Below is a small trained network, with its code and all its weights. Each question gives an input and a class and asks what happens when units are switched off, that is, made to give their printed mean instead of their output.

import numpy as np


def w(rows, s, z=0):
    codes = np.array(rows[::2]) - 128.0
    scale = np.full(codes.shape[1], s)
    scale[-1] = z or s
    return codes * scale


def f(y):
    return y / 2 * (1 + np.tanh(0.7978845608 * (y + 0.044715 * y**3)))


def log_softmax(a):
    a = a - a.max(-1, keepdims=True)
    return a - np.log(np.exp(a).sum(-1, keepdims=True))


def net(x, mask):
    res = np.array(x, float).reshape(1, 4) / 4 @ E
    y = f(res @ A[0][:, :-1].T + A[0][:, -1])
    res = res + np.where(mask, y, B[0][:, -1]) @ B[0][:, :-1]
    return log_softmax(res[-1] @ U[:, :-1].T + U[:, -1])


A, B = {}, {}
E = w([
[13,214,216,130,255,40,94,129,129,45,172,50],'x0',
[74,200,83,65,127,175,72,204,155,187,252,167],'x1',
[195,111,89,40,191,73,221,199,50,71,146,137],'x2',
[31,96,140,146,177,158,119,64,9,145,128,178],'x3',
],0.0069)
A[0] = w([
[74,99,199,144,188,107,124,85,55,81,103,127,168],'neuron 1',
[146,111,126,105,133,60,209,165,87,62,96,129,178],'neuron 2',
[231,101,99,111,63,138,149,148,145,128,128,124,254],'neuron 3',
[114,205,68,76,145,148,116,170,108,160,224,187,154],'neuron 4',
[44,120,125,166,117,201,94,81,71,182,119,153,164],'neuron 5',
[84,227,110,117,152,126,70,201,166,126,199,104,181],'neuron 6',
[157,117,164,194,78,144,119,109,185,141,73,74,161],'neuron 7',
[233,111,62,115,117,141,192,172,132,120,135,166,201],'neuron 8',
[192,68,130,133,92,133,196,118,80,108,64,110,179],'neuron 9',
[137,114,135,186,44,188,84,106,213,196,83,136,174],'neuron 10',
[105,109,47,106,91,184,111,185,133,192,181,175,133],'neuron 11',
[151,74,138,105,175,119,209,136,53,80,86,148,206],'neuron 12',
[2,219,227,135,226,80,107,139,135,87,159,63,200],'neuron 13',
[92,137,146,132,165,120,103,98,116,110,101,121,120],'neuron 14',
[101,212,131,100,164,119,71,161,166,129,192,111,169],'neuron 15',
[116,134,124,153,30,191,79,109,201,186,106,118,229],'neuron 16',
[71,66,116,169,142,202,86,74,52,171,109,209,209],'neuron 17',
[156,138,82,56,117,145,126,210,118,142,178,158,150],'neuron 18',
[182,93,68,90,141,85,199,201,94,105,102,167,134],'neuron 19',
],0.0071,0.0043)
B[0] = w([
[75,124,168,172,161,75,60,88,57,120,111,75,193],'neuron 1',
[110,106,117,125,150,150,160,72,147,63,105,97,184],'neuron 2',
[166,105,65,119,140,124,134,166,180,127,111,125,219],'neuron 3',
[145,192,145,121,121,207,164,156,75,178,189,111,205],'neuron 4',
[66,112,140,105,108,123,96,88,130,129,166,173,198],'neuron 5',
[163,179,172,49,77,154,178,155,105,105,170,158,201],'neuron 6',
[178,122,154,169,145,73,45,151,169,113,89,159,183],'neuron 7',
[179,101,82,94,164,168,171,149,188,155,127,94,210],'neuron 8',
[137,50,98,102,132,109,165,147,160,84,61,121,194],'neuron 9',
[155,110,128,148,107,101,112,148,178,130,99,196,218],'neuron 10',
[124,135,83,176,96,149,147,155,101,194,158,138,206],'neuron 11',
[89,60,90,114,157,130,142,109,116,87,85,69,190],'neuron 12',
[111,201,254,128,136,120,97,59,123,13,231,129,248],'neuron 13',
[105,156,133,147,132,117,120,89,115,125,138,116,149],'neuron 14',
[181,173,176,77,64,155,159,137,99,91,181,151,187],'neuron 15',
[153,125,127,136,85,111,112,181,180,130,105,192,222],'neuron 16',
[34,69,109,102,82,114,106,96,104,161,125,160,218],'neuron 17',
[164,140,86,118,137,187,157,155,111,167,167,94,192],'neuron 18',
[121,89,102,60,157,170,177,118,164,111,147,72,190],'neuron 19',
],0.008,0.012)
U = w([
[56,164,187,255,229,67,81,53,109,84,141,66,93],'0',
[50,95,104,147,56,115,100,124,159,179,113,230,89],'1',
[14,83,105,153,125,93,116,87,18,142,76,89,169],'2',
[105,230,223,61,75,145,143,110,103,54,196,130,206],'3',
[89,169,127,128,215,174,162,145,63,186,166,63,11],'4',
[222,127,129,203,109,69,103,192,201,114,53,148,178],'5',
[125,83,63,61,193,149,225,135,171,90,88,24,134],'6',
[147,172,77,133,88,194,173,200,118,241,172,112,105],'7',
],0.0064,0.0011)

Each question gives the input, the list of numbers given to net, and the class t.
The units are the neurons (one row each of A and B). Each row of codes is followed by its name. A weight is (code - 128) times the scale printed after its matrix; where a second scale follows, it is the last column's (A, B and U).
mask holds one flag per neuron, in row order. A switched-off neuron (its flag False) gives its mean, the last column of its row in B, instead of its output. The means were averaged over made-up inputs and are rounded, as every weight is.
A unit's drop is (log p(t) with every unit on - log p(t) with that unit switched off) / (log p(t) with every unit on - log p(t) with every unit switched off).
The circuit of an input: a set's keep is (log p(t) with only the set's units on - log p(t) with every unit switched off) / (log p(t) with every unit on - log p(t) with every unit switched off). Starting from the 12 units with the biggest drops (on a tie, the unit counted first), units are removed one at a time, each time the one whose removal leaves the highest keep (on an exact tie, the one counted first), for as long as the keep stays at least 0.8.
units of the circuit, in order: the units of the circuit, biggest drop first
unit that matters most: the unit with the biggest drop
k most important neurons: the k neurons with the biggest drops, biggest first
drop of u: that unit's drop, to one decimal
input [1,6,8,-1], class 7: units of the circuit, in order : neuron 4; neuron 18
input [7,-4,0,1], class 0: units of the circuit, in order : neuron 1
input [1,-6,1,7], class 2: units of the circuit, in order : neuron 17; neuron 12
input [1,1,-3,-4], class 5: units of the circuit, in order : neuron 13; neuron 4; neuron 17
input [-1,2,3,-4], class 6: units of the circuit, in order : neuron 19; neuron 8
input [0,6,-2,-1], class 7: 2 most important neurons : neuron 13; neuron 11
input [-1,-3,1,-4], class 6: 2 most important neurons : neuron 16; neuron 10
input [5,-6,7,2], class 0: 2 most important neurons : neuron 1; neuron 13
input [3,-6,3,8], class 0: 2 most important neurons : neuron 13; neuron 1
input [-1,-8,-3,0], class 5: 2 most important neurons : neuron 7; neuron 13
input [3,0,3,4], class 0: drop of neuron 6 : 0.1
input [-1,-4,0,3], class 2: drop of neuron 13 : 0.2
input [0,8,5,5], class 7: drop of neuron 18 : 0.5
input [3,-4,-4,-6], class 5: unit that matters most : neuron 7
